Below is a small trained network, with its code and all its weights. Each question gives an input and a target symbol and asks what happens when units are switched off, that is, made to give their printed mean instead of their output.

import numpy as np


def w(rows, s, z=0):
    codes = np.array(rows[::2]) - 128.0
    scale = np.full(codes.shape[1], s)
    scale[-1] = z or s
    return codes * scale


def f(y):
    return y / 2 * (1 + np.tanh(0.7978845608 * (y + 0.044715 * y**3)))


def softmax(a):
    e = np.exp(a - a.max(-1, keepdims=True))
    return e / e.sum(-1, keepdims=True)


def log_softmax(a):
    a = a - a.max(-1, keepdims=True)
    return a - np.log(np.exp(a).sum(-1, keepdims=True))


def net(x, mask):
    ids = ['ΛΦΨβδεζημστ'.index(c) for c in x.split()]
    T = len(ids)
    res = E[ids] + P[:T]
    u = 0
    for l in range(2):
        r = res
        for j in range(2):
            rows = slice(3 * j, 3 * j + 3)
            q, k, v = (r @ M[l][rows].T for M in (Q, K, V))
            z = softmax(np.where(np.tri(T) > 0, q @ k.T / 3**0.5, -1e9)) @ v
            o = O[l][rows]
            res = res + np.where(mask[u + j], z, o[:, -1]) @ o[:, :-1]
        u += 2
        y = f(res @ A[l][:, :-1].T + A[l][:, -1])
        res = res + np.where(mask[u : u + 8], y, B[l][:, -1]) @ B[l][:, :-1]
        u += 8
    return log_softmax(res[-1] @ U[:, :-1].T + U[:, -1])


Q, K, V, O, A, B = {}, {}, {}, {}, {}, {}
E = w([
[148,122,132],'Λ',
[151,121,137],'Φ',
[137,128,106],'Ψ',
[153,114,147],'β',
[123,108,181],'δ',
[109,52,155],'ε',
[177,94,166],'ζ',
[79,180,153],'η',
[188,181,71],'μ',
[122,250,85],'σ',
[204,106,84],'τ',
],0.012)
P = w([
[103,119,141],'0',
[190,128,194],'1',
[2,144,185],'2',
[195,112,156],'3',
[54,217,197],'4',
[162,124,61],'5',
],0.015)
Q[0] = w([
[37,193,198],'0.h0',
[103,82,255],'0.h0',
[145,187,188],'0.h0',
[89,192,111],'0.h1',
[163,89,69],'0.h1',
[40,27,11],'0.h1',
],0.0069)
K[0] = w([
[216,1,136],'0.h0',
[245,166,106],'0.h0',
[180,96,55],'0.h0',
[168,97,81],'0.h1',
[50,105,163],'0.h1',
[40,104,8],'0.h1',
],0.006)
V[0] = w([
[159,113,56],'0.h0',
[159,151,100],'0.h0',
[127,61,41],'0.h0',
[133,255,107],'0.h1',
[50,165,119],'0.h1',
[49,86,64],'0.h1',
],0.007)
O[0] = w([
[39,73,130,21],'0.h0',
[87,79,166,84],'0.h0',
[60,92,85,2],'0.h0',
[128,47,201,99],'0.h1',
[156,4,33,110],'0.h1',
[147,125,138,32],'0.h1',
],0.0045,0.0032)
A[0] = w([
[50,125,143,77],'0.n0',
[106,163,20,155],'0.n1',
[255,22,159,216],'0.n2',
[195,137,80,171],'0.n3',
[113,204,195,40],'0.n4',
[69,71,168,133],'0.n5',
[79,104,60,117],'0.n6',
[198,200,85,1],'0.n7',
],0.0082,0.0037)
B[0] = w([
[209,126,103,154],'0.n0',
[222,132,198,138],'0.n1',
[172,2,151,254],'0.n2',
[220,86,108,173],'0.n3',
[148,61,86,194],'0.n4',
[121,226,139,154],'0.n5',
[144,110,186,115],'0.n6',
[144,207,65,142],'0.n7',
],0.0062,0.0054)
Q[1] = w([
[133,171,63],'1.h0',
[1,209,162],'1.h0',
[211,98,138],'1.h0',
[66,96,34],'1.h1',
[123,111,194],'1.h1',
[134,120,177],'1.h1',
],0.0067)
K[1] = w([
[76,101,102],'1.h0',
[145,47,121],'1.h0',
[89,189,3],'1.h0',
[85,91,241],'1.h1',
[153,152,178],'1.h1',
[167,175,169],'1.h1',
],0.0061)
V[1] = w([
[164,242,125],'1.h0',
[79,152,176],'1.h0',
[207,165,178],'1.h0',
[69,28,195],'1.h1',
[214,9,111],'1.h1',
[196,139,28],'1.h1',
],0.012)
O[1] = w([
[149,84,187,105],'1.h0',
[169,179,156,185],'1.h0',
[202,31,134,239],'1.h0',
[139,177,32,224],'1.h1',
[87,23,36,253],'1.h1',
[4,38,168,35],'1.h1',
],0.011,0.004)
A[1] = w([
[198,167,241,21],'1.n0',
[76,67,80,35],'1.n1',
[99,42,127,254],'1.n2',
[166,157,42,121],'1.n3',
[158,34,172,98],'1.n4',
[77,199,179,113],'1.n5',
[179,45,160,111],'1.n6',
[49,135,255,89],'1.n7',
],0.0091)
B[1] = w([
[62,127,104,158],'1.n0',
[167,185,82,134],'1.n1',
[72,119,189,245],'1.n2',
[108,64,93,205],'1.n3',
[135,231,112,212],'1.n4',
[122,24,194,138],'1.n5',
[90,175,91,227],'1.n6',
[255,39,112,134],'1.n7',
],0.0087,0.011)
U = w([
[126,118,145,109],'Λ',
[72,95,138,66],'Φ',
[123,113,145,136],'Ψ',
[79,90,180,162],'β',
[170,61,186,149],'δ',
[162,37,120,64],'ε',
[141,97,134,107],'ζ',
[247,143,125,76],'η',
[84,142,154,253],'μ',
[142,216,187,221],'σ',
[88,183,76,81],'τ',
],0.013,0.0048)

Each question gives the input, a string of symbols that net reads in full, and the target symbol t.
The units are the heads (3 rows each of Q, K, V and O) and the neurons (one row each of A and B). Each row of codes is followed by its name. A weight is (code - 128) times the scale printed after its matrix; where a second scale follows, it is the last column's (O, A, B and U).
mask holds one flag per unit, layer by layer, with each layer's heads first. A switched-off unit (its flag False) gives its mean, the last column of its rows in O or B, instead of its output. The means were averaged over made-up inputs and are rounded, as every weight is.
A unit's drop is (log p(t) with every unit on - log p(t) with that unit switched off) / (log p(t) with every unit on - log p(t) with every unit switched off).
most important unit: the unit with the biggest drop
k most important neurons: the k neurons with the biggest drops, biggest first
k most important neurons of layer l: the k neurons of layer l with the biggest drops, biggest first
heads that matter: for each layer, one digit per head in row order, 1 if its drop is at least 0.15 and else 0, layers parted by /
input Ψ σ ζ, target δ: most important unit -> 0.n2
input Φ σ μ, target δ: heads that matter -> 00 / 01
input δ Φ ε β ε Λ, target ε: 2 most important neurons -> 1.n3, 0.n7
input ε η δ ε, target η: heads that matter -> 00 / 11
input ε δ ε δ Λ, target η: 2 most important neurons -> 1.n2, 1.n6
input ε η η, target σ: heads that matter -> 00 / 01
input β ε Λ ε δ, target τ: heads that matter -> 00 / 11
input Ψ σ ε, target δ: 4 most important neurons -> 0.n2, 1.n7, 1.n5, 0.n5
input η ε σ σ η ε, target σ: heads that matter -> 00 / 10
input ζ η σ, target σ: 2 most important neurons -> 0.n2, 0.n3
input η η η η Φ δ, target η: heads that matter -> 01 / 11
input ζ ε ε σ η, target δ: heads that matter -> 01 / 01
input μ δ σ ζ, target σ: 4 most important neurons -> 1.n4, 0.n2, 1.n6, 1.n3
input η ε ε ε ε δ, target ε: heads that matter -> 01 / 01
input σ σ ζ, target δ: heads that matter -> 00 / 01
input δ μ ε μ Ψ, target β: most important neuron -> 1.n2
input μ σ μ Λ, target σ: 2 most important neurons -> 1.n4, 0.n2
input η σ μ ε Φ, target τ: 3 most important neurons -> 0.n2, 0.n3, 0.n1
input σ τ ε ε δ, target τ: heads that matter -> 11 / 11
input δ Λ Λ η σ η, target σ: 3 most important neurons -> 0.n2, 1.n3, 0.n1
input ε ε μ β σ β, target σ: 2 most important neurons -> 1.n4, 1.n6
input σ σ σ, target δ: 2 most important neurons -> 1.n7, 0.n2
input ε η η ζ Ψ, target ε: most important unit -> 1.h0
input ε η σ β, target σ: 2 most important neurons of layer 0 -> 0.n2, 0.n0
input ε σ ε δ, target σ: heads that matter -> 00 / 00
input ε η Ψ, target σ: 2 most important neurons -> 0.n2, 0.n3
input ε η σ, target σ: most important unit -> 1.h1
input μ Ψ ε σ Φ, target δ: 2 most important neurons -> 1.n7, 0.n2
